Each row has a name. After each piece below comes the name of the row it's from, unless a question asks for something else. Each question is about the rows just above it.

K: [  7  10  27   2   8   6  46 -36  28  52 -14   3  -6   5  42 -37  28  -7
 -36   2 -24   6 -27 -32  26 -32 -16  25  24 -60  -4 -18  -8 -53  29 -25
 -48   7 -48  53 -19 -63  43  -3  10  12]
E: [ 17  55  -8 -60  40 -16  77 -86  32  11  20 -35  -9   7 -30  27  37 -42
  31 -32 -20  -1   8  -2  12  14  34  35 -39 -44 -22  52 -40 -64  33  26
  36  68 -27 -36  57  16 -10   6  20  18]
A: [  -4   24  -34  -27  -29   -3   46   28  -36   11   38   35   36    3
 -108   40  -30    6   77  -32    5  -21   -4   -8  -17   41   34   -5
  -58    6  -15   19  -12   25   50  -22   63   40  -33  -40   47   44
  -34   51   15  -26]
F: [ -13   -7    5   65   49    9  -20   69   41   46  -43   46  -37   20
   48   19   -7   10 -102   58    5  -28  -31   18  -46  -18  -35  -51
   16   -3   -2  -21    3   -6  -29   26  -26  -49   45    2  -65   -5
   40  -17   -6   12]
S: [ 21 -60   1 -51  -2 -19 -20 -26   4 -87  45 -77  -3 -32   0  15   9 -13
  57 -24   2  44  61  32  33  11   9  18  -2  59  -6  29   9  25 -45  29
  32  11 -13 -27  47  36 -41 -26 -34   3]
U: [ 37 -34  38 -12  68 -19  38 -26  69  17  42 -40 -52 -37   6 -36 -24  28
   5  -7   2  42  23  30  30 -34 -41  -1  20  14   5   6  -4 -36 -41  33
 -13 -13  19  19   1 -13  40 -41  25  20]
D: [  8 -65  29   2 -34   1 -48  19   0 -58   5 -45   0 -30  72 -50   4  16
   4   2   0  47  30   0  44 -29 -55  15  57  38  27 -27  35  28 -45 -14
 -48 -41  10  49 -24 -34   5 -35 -19  -2]
C: [-19  50   1  60  12  17  19  34   4  98 -39  88   0  31   0  -3 -13  16
 -69  35  -5 -45 -65 -26 -39 -13 -19 -31   2 -52   7 -34  -8 -19  42 -29
 -26 -21  22  28 -55 -34  51  27  41  -3]
B: [  7 -56  27   2   8   6  46 -36  28  52 -14   3  -6   5  42 -37  28  -7
 -36   2 -24   6 -27 -32  26 -32 -16  25  24 -60  16 -18  -8 -53  29 -25
 -48   7   2  53 -19 -63  13  12  28 -15]
V: [  7  41  27   2   8   6  46 -36  28  52 -14   3  -6   5  42 -37  28  -7
 -36   2 -24   6 -27 -32  26 -32 -16  25  24 -60  16 -18  -8 -53  29 -25
 -48   7   2  53 -19 -63  43  -3  43  12]
[  7  10  27   2   8   6  46 -36  28  52 -14   3  -6   5  42 -37  28  -7
 -36   2 -24   6 -27 -32  26 -32 -16  25  24 -60  -4 -18  -8 -53  29 -25
 -48   7 -48  53 -19 -63  43  -3  10  12]  K
Which row holds [  7 -56  27   2   8   6  46 -36  28  52 -14   3  -6   5  42 -37  28  -7
 -36   2 -24   6 -27 -32  26 -32 -16  25  24 -60  16 -18  -8 -53  29 -25
 -48   7   2  53 -19 -63  13  12  28 -15]?  B
Which row holds [  7  41  27   2   8   6  46 -36  28  52 -14   3  -6   5  42 -37  28  -7
 -36   2 -24   6 -27 -32  26 -32 -16  25  24 -60  16 -18  -8 -53  29 -25
 -48   7   2  53 -19 -63  43  -3  43  12]?  V
Which row holds [ -3  -2 -21   3  -6 -29  26 -26 -49]?  F

L: [  4  -1   1 -19  28 -23 -22  11   1  10  11 -19  13 -19   1 -19 -22  19
 -14]
R: [  4  -1   1 -19  28 -23 -22  11   1  10  11 -19  13 -19   2  17  19 -42
   6]
X: [  6  -4  -5 -18 -21  24 -12   6 -10   3  -8 -19 -90 -59  12   9   3   9
   9]
Z: [  6   5  -5 -18 -21  24 -12   6 -10  19  -8 -19 -90 -59  12   9   3 -14
   9]
The one value in X and L:  [-19]
Which row holds [ 11 -19  13 -19   2]?  R
Count the entries of [  4  -1   1 -19]:  4
The row with [  4  -1   1 -19  28 -23 -22  11   1  10  11 -19  13 -19   1 -19 -22  19
 -14] is  L
How many entries does [  6   5  -5 -18 -21  24 -12   6 -10  19  -8 -19] have?  12

gida: [ 68 -35  43 -39]
Kegef: [ 37 -53  48 -11]
tes: [ 37  19  48 -11]
pasa: [-54  18 -38  44]
sesi: [-14  65  76 -12]
boku: [  6 -43  43  89]
kuva: [ 51 -56 -50 -39]
pogas: [  6 -43  94  36]
Latef: [-38   9  21   1]
pater: [ 22  -3 -23  23]
dep: [-18  24  54 -14]
nub: [ 13   0 -31  25]
Number of entries in [  6 -43  94]:  3
Which value is in both gida and boku?  [43]

Y: [-27  45 -77 -28 -91  75  44]
T: [-88  60 -20   7  43 -39  52]
P: [-51  43   1  45  15 -52  45]
N: [-91 -52 -77  75 -27  -5  53]
The one value in P and N:  [-52]
Count the entries of [-27  45]:  2
Where do [-51  43   1  45] appear?  P
[ 7 43]  T
Shared by P and Y:  [45]
Which row holds [-91 -52 -77  75 -27  -5]?  N

Q: [-73 -10 -48  79 -47 -58  33  54 -18  15 -16  23]
H: [  4  -1  -3 -10  15  60  -7 -19  -6   8  -1   5]
W: [ 71 -18  63 -71  94 -96 -99 -91  34 -34   4 -24]
G: [ 35  14  25 -28   5 -35  -8  -2  11 -10  11 -13]
J: [ 44 -19 -19 -10  60  -7  -3  15  -9  11 -16  16]
How many entries does [-73 -10 -48  79 -47 -58  33  54] have?  8
[ -3 -10  15  60  -7 -19] is in which row?  H

kek: [32 -3 74  7 27 69 18 65]
lev: [ -6  55  48 -39 -45 -31  59   6]
zelom: [15 -4 80  6  5 58 51 -6]
suf: [ 24  -2 -31 -39 -45  48  59  23]
Bivob: [ 24  -3  63 -39 -20 -27  32  23]
The row with [ 48 -39 -45 -31  59] is  lev
The one value in lev and Bivob:  [-39]
Number of entries in [15]:  1
[-20 -27]  Bivob
The row with [ 5 58] is  zelom
Which row holds [-39 -45 -31  59]?  lev

nen: [-18  33  99  30]
gef: [-33   3  24  37]
Gul: [-18  33   4  32]
tifa: [-18  33   4 -49]
kof: [ 25  34  33 -14]
How many entries does [-18  33  99] have?  3
Count the entries of [-18  33]:  2
[-18  33  99] is in which row?  nen
The one value in tifa and kof:  [33]

Dof: [-34  65  19  24  50]
Rovu: [-13  25 -28 -48 -14]
volob: [48 24 54 89  2]
Tup: [-44  54  24  89  33]
The row with [24 54 89] is  volob
Which value is in both Tup and Dof?  [24]
[54 89]  volob

fodun: [ -1   7   7 -34 -19  54   4]
pubuf: [-84  27 -44 -74  30 -18  69]
birur: [ -4   8  32 -20 -37   5  -8]
Supa: [ -7 -21   4 -24   9  44   6]
babed: [ 12 -14  23   8   7   7  50]
gogum: [ -6 -23 -19 -99 -77 -39  36]
Dod: [-47 -10 -62 -63 -24 -34  50]
Mer: [-84  27 -44 -15  -5  -7  52]
depib: [ -3 -18 -36 -58 -30 -20  30]
taz: [27  8  7 56 -5 33  2]
Kel: [ 10  32 -39  58  19   1 -19]
kud: [-24  10  21  53  33 -26  36]
Number of entries in [ -3 -18 -36 -58 -30 -20  30]:  7
The one value in babed and Dod:  [50]

Tobol: [  3  -1   9 -15   2  -5   0   1  -2  10   7  -7  -3  -5   5   0   8   9
   0   1   2   3  11  -5   4   4  -7   3  12  -2  -5   6  -2  -3  -2   3
   0]
Kor: [  5   2   9 -17   1  -5   2   1  -4  13   7  -8  -1  -6   7  -2  10   8
   1   2   0   3   9  -5   5   5  -7   4  12  -4  -4   6   0  -3  -1   0
   0]
kav: [ 16  14   6 -18  -4  -6   6  -1 -14  25   2 -11   7 -11  12 -11  19   2
   9   7  -6  -1   1  -5   6  10  -5   5  11 -10   0   7  11  -5   2 -10
   5]
ter: [-31 -33   6   5  12   3 -11   7  31 -37  14  11 -24  14 -16  25 -28  18
 -23 -14  17  15  24   1  -4 -13  -6  -3   2  17 -13  -4 -30   8 -11  27
 -14]
nog: [-17  -4  -6 -24  -8   7  22  13  34  -8  30   8   3  11  10  -3 -19  19
 -10   4  -1  33   8  15  -6   5  -5   7  -7  -8 -17  -8  -4  13 -12 -18
 -10]
Nemid: [-66 -47  -1 -40   1  14  26  31  97 -56  72  25 -23  35   0  24 -66  57
 -45 -10  20  77  46  26 -15  -5 -18   9  -6   5 -48 -18 -45  32 -35   2
 -34]
lapop: [-12 -17  17 -30   7  -6   1   8  18  -1  24  -6 -16   0   4  11  -3  28
 -13  -4  11  20  32  -6   5   2 -17   5  21   2 -18   7 -19   2 -11  13
  -9]
Nerib: [  7  31 -37  14  10 -24  14 -16  25 -28  18 -23  18 -13  19 -21  24  -3
  16  13 -13  -1  -9  -1   5  15  -2   7   6 -17   3   6  22  -6   5 -25
   9]
buk: [-18  25  -6 -24 -12   5  24   9  18   8  22   2  12   4  15 -13  -5  11
   0   8  -7  23  -1  12  -3  10  -2   8  -5 -14 -11  -5   8   7  -6 -26
  -3]
Zevo: [ 18  -5  21  12  17 -15 -31 -14 -40  15 -28 -18 -15 -18 -11  11  28  -8
   6  -7   8 -35  10 -26  13  -5  -5  -6  25  12  13  19  -6 -18  10  34
   8]
Which row holds [-31 -33   6   5  12   3 -11   7  31 -37  14  11 -24  14 -16  25 -28  18
 -23 -14  17  15  24   1  -4 -13  -6  -3   2  17 -13  -4 -30   8 -11  27
 -14]?  ter
Count the entries of [-17  -4  -6 -24  -8   7  22  13  34  -8  30   8   3]:  13
[  7  31 -37  14  11 -24  14 -16  25 -28  18 -23] is in which row?  ter
[ 1 -5  2]  Kor
The row with [ 11  10  -3 -19  19 -10] is  nog

bev: [-25   4 -13 -33  34  -5  13  -3]
gop: [ 89 -20  17  18  19   9 -46  -9]
gafot: [-30  10 -35  17 -30  49   3  12]
bazo: [ 19  43   4 -46  89 -20  17   2]
Bupib: [-25   4 -13 -33  34  -5  13 -25]
let: [-30  10 -35  31 -30   3  -6  12]
Shared by gop and gafot:  [17]
The row with [49  3 12] is  gafot
Which value is in both bazo and gafot?  [17]
Where do [ 89 -20  17  18  19   9 -46] appear?  gop

rusoz: [ 43  25  35 -55 -23  11 -62  -1   3  47]
girov: [-10  83  41  25 -26 -20  13  19  15   3]
Lenas: [-13 -41 -25  40  37   6  34 -14 -51   2]
nenus: [-44  37 -19 -43  15 -18  48  11   2 -26]
dul: [-31 -47 -26  35  41   1 -11 -11 -54 -12]
Genuf: [ 14   3  25 -35 -50   2  40  10  53 -12]
mal: [ -2  59 -23  28  46  -8 -35   5 -23  28]
tabot: [ 32 -13  35 -23 -55  11  20   5  53  -1]
seti: [ 32 -13  35 -23  23  11  20   5  53  -1]
fosif: [ 48  40  20  25 -13   7 -45   9  24  39]
dobem: [ -5 -38  19 -36 -42   3  50  -5  29 -35]
[ 35 -23 -55  11] is in which row?  tabot
[-26  35  41] is in which row?  dul
Where do [48 40] appear?  fosif
Number of entries in [ 48  40  20  25 -13   7 -45]:  7
The one value in seti and dul:  [35]
How many entries does [-44  37 -19 -43  15 -18  48  11   2] have?  9
How many entries does [ -5 -38  19 -36] have?  4

